In the rows, zero is written as 128.
Each row of numbers stands for one element and depends on some of the facts below. Use the named rows to name the rest.

There are 3 kinds of fact about the elements: χ, Θ, γ.
luzik	χ	stubrutras; grutru	χ	vadris; plamin	χ	liro; nofek	χ	basku; larul	χ	fenin; stoflos	χ	skeklo; zestiduk	χ	bega; detiklim	χ	nofek
futrugro	χ	nafun; stegros	χ	grenebro; stiklos	χ	nibru; vadris	χ	grivo; pesebre	χ	faros; teme	χ	zepla; tevis	χ	bedri; gamas	χ	tadran
dibrufo	χ	benun; teplon	χ	zisutro; voves	χ	pesebre; dromar	χ	tride; bratin	χ	gasel; plitul	χ	plamin; tafli	χ	grezipluk; bupum	χ	fuplok
gruplok	χ	gogri; tabrum	χ	vupiris; duflas	χ	zestiduk; rinu	χ	pladu; zeflek	χ	kistor; votrol	χ	gronam; fleniven	χ	skoga; faros	χ	rinu
fefli	χ	tetrukle; pastun	χ	gamas; kifar	χ	fleniven; nogren	χ	biduflan; kistor	χ	futrugro; gobofe	χ	gromin; deban	χ	zeflek; treta	χ	dibrufo
skiris	χ	kifar; klater	χ	teme; tevor	χ	klavi; zofal	χ	saski; drezum	χ	stoflos; dufes	χ	brabri; roklas	χ	tafli; keskam	χ	bozu
soran	χ	deban; geka	χ	skugrika; skoga	χ	lipur; buflik	χ	mosena; bega	χ	luzik; bozu	χ	leklan; poskor	χ	zupen; klavi	χ	drivo
skeklo	χ	bisuk; drivo	χ	pastun; brabri	χ	mebe; gasa	χ	flistas; paplam	χ	skapos; fuplok	χ	rustes; stimo	χ	patre; liplu	χ	bratin
stubrutras	χ	poskor; lipur	χ	lestures; difom	χ	votri; troplo	χ	larul; lestures	χ	stofem; gasel	χ	troplo; dubrul	χ	plobro; tadran	χ	dromar
leklan	χ	bemik; grivo	χ	skiris; biduflan	χ	pluka; nafun	χ	nogren; stofem	χ	stegrunik; fenin	χ	dufes; pluka	χ	tevor; flurer	χ	buflik
mebe	χ	bupum; votri	χ	stiklos; gronam	χ	difom; kozes	χ	skoditam; bemik	χ	tevis; skoditam	χ	gasa; greno	χ	gikem; saski	χ	stegros
graful	χ	lodrus; rutra	χ	stimo; skapos	χ	plitul; flistas	χ	liplu; gikem	χ	teplon; skugrika	χ	greno; grubru	χ	votrol; gromin	χ	kozes
benun	χ	grubru; grenebro	χ	paplam; pladu	χ	plisa; bisuk	χ	treta; grezipluk	χ	grutru; bedri	χ	zofal; kasuk	χ	detiklim; gogri	χ	kasuk
gagral	Θ	zugrebru; gagral	Θ	gamas; gagral	Θ	tevis; gagral	Θ	brebren; gagral	Θ	bratin; gagral	Θ	flutritrok; stoflos	Θ	greski; stoflos	Θ	grivo
zestiduk	Θ	greski; zestiduk	Θ	stupi; zestiduk	Θ	faros; zestiduk	Θ	pliguner; zestiduk	Θ	flizos; zestiduk	Θ	gruplok; futrugro	Θ	plamin; futrugro	Θ	klotru
futrugro	Θ	trugrum; stegros	Θ	trosis; stegros	Θ	detiklim; stegros	Θ	bratin; stegros	Θ	grutru; stiklos	Θ	zeflek; stiklos	Θ	kavam; stiklos	Θ	flistas
stiklos	Θ	vupiris; teplon	Θ	nikitra; teplon	Θ	stagran; teplon	Θ	gronal; skesku	Θ	voni; skesku	Θ	lobam; skesku	Θ	tevor; skesku	Θ	petrul
skesku	Θ	benun; skesku	Θ	nibru; feme	Θ	pastun; feme	Θ	nogren; feme	Θ	faros; feme	Θ	gepes; feme	Θ	trugrum; feme	Θ	zofal
bupum	Θ	zepla; bupum	Θ	bozu; bupum	Θ	denon; brubol	Θ	faros; brubol	Θ	brabri; brubol	Θ	kasuk; brubol	Θ	klotru; brubol	Θ	baras
brubol	Θ	rinu; grule	Θ	datik; grule	Θ	nogren; grule	Θ	basku; misum	Θ	mebe; misum	Θ	teme; misum	Θ	fleniven; misum	Θ	tapogrer
misum	Θ	leklan; guza	Θ	datik; guza	Θ	klater; guza	Θ	brabri; guza	Θ	nufles; guza	Θ	klotru; guza	Θ	fefli; roklas	Θ	greski
roklas	Θ	greno; kogrur	Θ	nulun; kogrur	Θ	grubru; kogrur	Θ	larul; kogrur	Θ	kistor; kogrur	Θ	bubo; kogrur	Θ	bratin; dropu	Θ	stagran
dropu	Θ	skoga; dropu	Θ	brebren; geka	Θ	rabrel; geka	Θ	graful; geka	Θ	gruplok; geka	Θ	plitul; buflik	Θ	soran; buflik	Θ	rosufek
buflik	Θ	grubru; buflik	Θ	greno; buflik	Θ	gikem; buflik	Θ	stofem; flemi	Θ	stagran; flemi	Θ	todroger; flemi	Θ	midilus; flemi	Θ	keskam
flemi	Θ	voves; flemi	Θ	saski; bega	Θ	tevor; bega	Θ	flizos; bega	Θ	nibru; zeremas	Θ	drezum; zeremas	Θ	stimo; zeremas	Θ	gasa
zeremas	Θ	tetrukle; zeremas	Θ	gruplok; poskor	Θ	tadran; poskor	Θ	denon; poskor	Θ	dubrul; drivo	Θ	graful; drivo	Θ	skoga; drivo	Θ	patre
paplam	Θ	nikitra; paplam	Θ	duflas; paplam	Θ	nufles; paplam	Θ	skiris; paplam	Θ	gasa; liro	Θ	soran; liro	Θ	brabri; liro	Θ	gronal
liro	Θ	stegrunik; plobro	Θ	nafun; plobro	Θ	nufles; lestures	Θ	tride; lestures	Θ	trugrum; lestures	Θ	petrul; zupen	Θ	voni; zupen	Θ	greski
zupen	Θ	nikitra; zupen	Θ	koboki; zupen	Θ	larul; zupen	Θ	gasa; zupen	Θ	padrus; fenin	Θ	zeflek; fenin	Θ	ploskom; fenin	Θ	pliguner
fenin	Θ	kistor; fenin	Θ	gaklok; plastodal	Θ	zisutro; plastodal	Θ	pidrom; plastodal	Θ	patre; plastodal	Θ	bilutre; flurer	Θ	pesebre; flurer	Θ	drezum
flurer	Θ	duflas; flurer	Θ	gogri; flurer	Θ	klikas; votri	Θ	plisa; skoditam	Θ	mosena; skoditam	Θ	gogri; skoditam	Θ	kozes; skoditam	Θ	skeklo
latos	Θ	lobam; latos	Θ	petrul; tesibrus	Θ	flistas; tesibrus	Θ	graful; tesibrus	Θ	bubo; tesibrus	Θ	saski; nake	Θ	zugrebru; nake	Θ	lugas
nake	Θ	tapogrer; kazetram	Θ	brabri; gromin	Θ	nulun; gromin	Θ	fuplok; gromin	Θ	rabrel; gromin	Θ	letrik; gromin	Θ	gufur; gromin	Θ	treta
steli	Θ	pidrom; steli	Θ	klater; steli	Θ	trosis; steli	Θ	plitom; steli	Θ	keskam; grenebro	Θ	duflas; grenebro	Θ	pliguner; grenebro	Θ	gepes
grenebro	Θ	dubrul; luzik	γ	c; grutru	γ	f; lobam	γ	a; plamin	γ	c; gagral	γ	a; stagran	γ	d; tifak	γ	a
ploskom	γ	b; nofek	γ	b; larul	γ	e; zepla	γ	b; basku	γ	c; stoflos	γ	c; datik	γ	f; baras	γ	b
flutritrok	γ	a; zestiduk	γ	e; detiklim	γ	e; futrugro	γ	e; nibru	γ	f; stegros	γ	a; stiklos	γ	c; vadris	γ	c
pesebre	γ	e; rosufek	γ	b; teme	γ	a; tevis	γ	b; trosis	γ	a; gamas	γ	a; dibrufo	γ	e; teplon	γ	e
koboki	γ	b; voves	γ	c; trugrum	γ	a; padrus	γ	f; dromar	γ	f; skesku	γ	a; bratin	γ	f; feme	γ	d
plitul	γ	d; tafli	γ	e; bupum	γ	b; brubol	γ	d; grule	γ	c; petrul	γ	f; gruplok	γ	c; mosena	γ	d
rabrel	γ	a; tabrum	γ	b; duflas	γ	c; rinu	γ	a; zeflek	γ	b; vupiris	γ	a; votrol	γ	a; fleniven	γ	c
faros	γ	d; fefli	γ	b; pastun	γ	b; kifar	γ	f; nogren	γ	b; klotru	γ	a; stupi	γ	a; kistor	γ	a
gobofe	γ	d; misum	γ	c; deban	γ	b; treta	γ	d; skiris	γ	a; klater	γ	c; guza	γ	a; greski	γ	b
tevor	γ	a; zofal	γ	b; drezum	γ	c; dufes	γ	a; roklas	γ	f; kogrur	γ	c; keskam	γ	a; kavam	γ	f
gufur	γ	c; dropu	γ	e; midilus	γ	c; soran	γ	f; geka	γ	c; skoga	γ	e; buflik	γ	c; todroger	γ	a
flemi	γ	c; bega	γ	a; bozu	γ	c; gepes	γ	b; zeremas	γ	e; poskor	γ	c; klavi	γ	a; skeklo	γ	a
drivo	γ	e; brabri	γ	d; gasa	γ	c; plitom	γ	c; paplam	γ	a; rustes	γ	c; bubo	γ	d; fuplok	γ	d
stimo	γ	e; tride	γ	f; liplu	γ	a; stegrunik	γ	e; liro	γ	b; stubrutras	γ	e; lipur	γ	e; difom	γ	a
plobro	γ	a; pliguner	γ	a; gaklok	γ	d; nulun	γ	a; flizos	γ	f; troplo	γ	a; lestures	γ	e; bilutre	γ	b
klikas	γ	a; gasel	γ	e; dubrul	γ	d; tadran	γ	b; zupen	γ	e; leklan	γ	d; grivo	γ	f; biduflan	γ	d
nafun	γ	a; lugas	γ	f; brebren	γ	d; patre	γ	e; stofem	γ	f; fenin	γ	c; plastodal	γ	e; pluka	γ	d
flurer	γ	c; voni	γ	c; mebe	γ	a; votri	γ	c; gronam	γ	f; kozes	γ	f; bemik	γ	a; nufles	γ	a
skoditam	γ	a; latos	γ	d; denon	γ	d; greno	γ	a; saski	γ	c; gronal	γ	b; graful	γ	c; rutra	γ	c
plisa	γ	d; zisutro	γ	c; tesibrus	γ	a; skapos	γ	a; flistas	γ	e; tetrukle	γ	b; zugrebru	γ	d; nake	γ	a
gikem	γ	f; skugrika	γ	b; grubru	γ	c; tapogrer	γ	d; letrik	γ	b; kazetram	γ	a; lodrus	γ	a; gromin	γ	a
nikitra	γ	a; pidrom	γ	a; benun	γ	a; steli	γ	d; grenebro	γ	a; pladu	γ	c; bisuk	γ	a; grezipluk	γ	c
bedri	γ	f; kasuk	γ	c; gogri	γ	b

Known rows:
zepla: [144  68 109 145 160 135 125  95 130 142  73 140 166 118 177 156  92 154
 163 176 103 153 128  96 110 102  82 121 109 102  83 140 105 107 135 143
  58  80 154 130 121]
bedri: [119 177  89 116 173  87 106 115  76 189  39  84 146 117 144 155 154 105
 174 139 106 169 146 114 106 124 134 135 150 140 165 168  97  96 119 144
 158  52 107 116 145]
midilus: [131  96  98 133 163 145 154 104 112 128  87 113 153 108 177 146 144 142
 165 162 103 168 129 100 114  94  91 130 112  88 118 137  92 110 142 154
  97 132 140 146 124]
vupiris: [130  92 105 141 150 141 161 101 151 139  91 111 149 106 174 144 156 138
 161 140  91 165 133  97 111 105  96 133 118  98  98 139  95 113 132 154
  94 120 134 132 130]
gagral: [144 103 106 141 157 153 175  91 167 127  80 104 154 113 164 147 160 136
 173 164  86 158 133 100  99 104 103 137 117 108 107 142  91 106 123 155
  90 136 151 144 140]
futrugro: [125 217  97 154 145 103 170  67 167 116  71  99 155 122 132  86 162 110
 165 130 123 110 119 102  84 103 128 144 115 116 162 153 105 122 137 137
 121 167 113 132 172]
dufes: [126 211 113 114 151 159 165 101 113 150  45  81 154 106 104 166 130 162
 153 145  94 148 127  96  72 115 114 157  76 112 144 145  88 122 134 135
 160 117  59 134 144]
letrik: [127  88  97 137 164 141 153 105 114 146  88 107 157 108 175 150 142 142
 164 148 100 168 128 102 114 101  91 130 113  89 116 135  91 112 146 153
  88 131 143 146 138]
pluka: [120 220  73 155 144  87 175  86 155 127  69 126 159 133 147  75 155 101
 158 103 128 106 114 103  79  87 125 146 120 104 165 152 102 126 154 136
  98 153 110 132 175]
drezum: [123 212  98 140 168 121 143 110  56 130  73  95 155 111 145 160 121 129
 159 155 122 142 122 102  98 101 115 128  82 111 145 139  97 116 145 143
 162 112  86 140 158]
bupum: [145 179 117 130 167 139 130  89 102 141  34  99 169 120 119 170  90 158
 168 191 114 133 119  99  73 110 108 137  75 123 135 153 101 117 133 127
 119  77 102 133 143]
lobam: [132  95 108 142 149 143 163  98 141 140  87 114 148 106 173 146 150 139
 161 135  91 163 133  98 113 109  97 132 120  99  95 139  95 114 133 154
  99 122 132 131 134]
gasel: [123 214 127 105 146 166 163  93 111 136  44  86 158 105  94 155 131 172
 150 144  89 145 131  95  73 122 112 161  71 111 150 140  90 115 133 133
 173 141  54 131 136]
nibru: [131  84 110 142 152 137 166 104 121 142  89 124 156 110 176 152 157 134
 163 119  86 163 130  97 113 114 103 132 113  97  94 137  93 113 139 153
  89 112 138 122 142]
kasuk: [119 207  96 134 167 116 135 111  68 130  70  88 156 109 144 155 136 131
 160 162 124 146 120 102  97  97 116 133  83 111 156 145  97 119 142 140
 153 108  88 139 145]
tevor: [112 226  71 163 138  85 168  86 179 143  80 106 149 124 145  81 148 105
 149 103 129 109 116 103  83  90 120 143 122 105 155 151 106 132 149 136
 107 152  98 135 176]
bubo: [131  90 106 131 152 138 161 108 115 125  85 131 156 111 177 143 160 136
 162 129  91 165 132  97 113 104 100 136 114  93 107 139  92 108 140 153
  92 121 136 125 125]
stegrunik: [129  97 120 139 147 143 158  93 142 118  98 117 153 104 171 136 161 139
 161 141  89 161 136  95 118 113 100 133 111  98  99 134  98 106 129 155
 106 137 137 126 127]

Which element is each row?
No name comes twice in this set of rows, the named rows included.
[135 196 110 140 175 132 150  98  72 104  70  75 161 110 145 165 151 128
 175 190 121 145 115 102  91 101 122 131  71 117 153 148  94 121 133 142
 146 116 110 145 152]	stiklos
[119 225  73 162 143  92 171  81 183 138  74 103 152 126 142  85 150 107
 157 116 127 108 117 104  78  90 123 144 120 110 157 152 103 129 145 136
 103 153 106 139 177]	klavi
[130 210 109 145 174 124 145 110  58 103  80  82 162 107 149 174 142 127
 170 185 122 142 115 100  94 100 122 126  58 119 146 142  96 120 134 142
 155 108  99 140 153]	grezipluk
[116 193  98 140 154 106 148 113  99 149  73  97 160 112 142 148 158 122
 157 114 106 143 123 100  92 112 125 140  90 114 143 147  96 123 139 140
 131  95  91 120 156]	soran
[132  97 101 131 153 138 163 111 121 125  86 133 159 113 176 144 159 135
 162 133  88 164 133  97 111 101 100 137 112  94 109 138  92 105 138 154
  89 123 137 129 124]	brebren
[113 217  80 152 145  92 156  98 154 143  79  96 152 117 143 110 151 115
 152 122 122 124 119 101  86  95 121 142 106 112 151 149 103 128 140 138
 120 130  94 131 161]	kistor
[122 222  96 146 169 118 150 109  45 156  68 100 155 116 138 164  99 126
 158 133 118 134 124 106  98 112 117 124  93 113 143 135  95 114 154 143
 168 113  80 141 184]	gogri
[119 196  94 132 167 121 137 111  79 129  72  86 156 108 147 151 141 132
 161 164 120 150 122 102  97  95 113 135  85 108 153 144  96 118 141 142
 145 115  95 142 141]	graful
[113 229  73 152 147  93 156 104 169 141  82  99 155 119 141 109 152 114
 152 129 119 123 122 101  82  89 122 143 102 112 153 149 102 123 137 139
 115 133  95 137 160]	gamas
[143  79 106 137 171 154 165  86 117 141  71 101 157 114 168 151 144 137
 179 163  99 164 129 107 108 108  98 130 125  98 122 143  90 108 140 154
  89 137 163 151 146]	liro
[122 203 117 146 163 110 144 127  49  92  96  97 167 104 159 180 170 120
 161 148 110 146 114  93  99 107 132 128  43 119 131 141  97 125 131 143
 150  82  90 114 147]	treta
[132 210 115 150 175 126 145 112  48  89  89  79 165 105 154 185 146 127
 171 194 122 142 112  98  96 101 124 122  43 121 139 140  97 122 132 144
 156 100 100 140 155]	vadris
[122 212 116 138 155 116 145  95 109 120  73  89 157 110 131 141 154 127
 162 153 108 138 128  99  94 115 127 139  86 124 146 147 100 113 124 141
 156 120  93 125 151]	stubrutras

The same elements again, as new rows of numbers:
Named rows:
keskam: [ 57 156 123 120 125 160 105 154 173 164 121 113 212 163]
drivo: [117 164  93 156 168 141 111  99 168 105 145 117 191 159]
gobofe: [106 133 139 101  92 175 104 103 166 158 174  98 190 195]
brabri: [ 82 159 114 141 159 128  94 165 171 128 104 139 188 124]
benun: [ 99 135 101 115 142 145 104 119 175 125 121 158 154 188]
lobam: [104 143 111 129 133 151  97 125 173 128 125 139 172 167]
nibru: [147 133  89 123 146 121 110 109 171  92 132 181 121 175]
stegrunik: [153 146 100 143 153 121 108 129 173  83 142 156 150 173]
voni: [101 147 113 119 136 163  82 132 183 130 129 144 172 169]
dibrufo: [ 99 131 114 106 154 121 124 124 162 113 141 140 166 192]
zeflek: [ 86 123 191  72  96 149  87 169 194 147 131 120 173 137]
steli: [105 146 132 119 142 146 104 104 184 128 135 121 170 152]
stupi: [109 146 107 125 137 151  95 129 172 130 124 141 173 167]
greno: [100 135 101 110 141 143 113 117 175 126 120 165 151 195]
midilus: [107 156 120 119 133 159  83 136 186 130 129 143 171 166]
tevor: [115 155  94 138 136 156  93 127 171 128 125 140 182 162]
todroger: [110 151 110 132 131 149 104 137 182 129 124 144 171 167]
stoflos: [ 81 135 120  98 150 159  91  92 183 131 127 130 162 183]

Which element is each row?
No name comes twice in this set of rows, the named rows included.
[ 92 142 122 122 150 128 114 135 160 119 139 117 192 171]	tafli
[141 151  97 145 147 144 100 121 181 109 122 167 147 168]	vupiris
[168 102  87 132 181 155  67 149 174 134 130 181 144 148]	zepla
[125 145 120 124 128 139  95 134 174 122 134 144 161 160]	plitul
[128 145 121 126 114 142 110 134 169 116 167 123 185 192]	flistas
[129 144 119 116 110 184  75 110 178 131 159 133 168 193]	gasa
[108 131 107 103 144 127 116 111 167 121 134 154 148 175]	gronam
[140 180 118 161 133 179  41 147 178 125 139 112 200  75]	tetrukle
[104 139 138 114 136 141  98 123 172 136 131 117 172 149]	biduflan
[103 135 113  93 150 154  92 108 182 126 129 153 149 189]	pladu
[130 127  98 113 165 132 112  68 180  99 122 165 115 192]	plobro

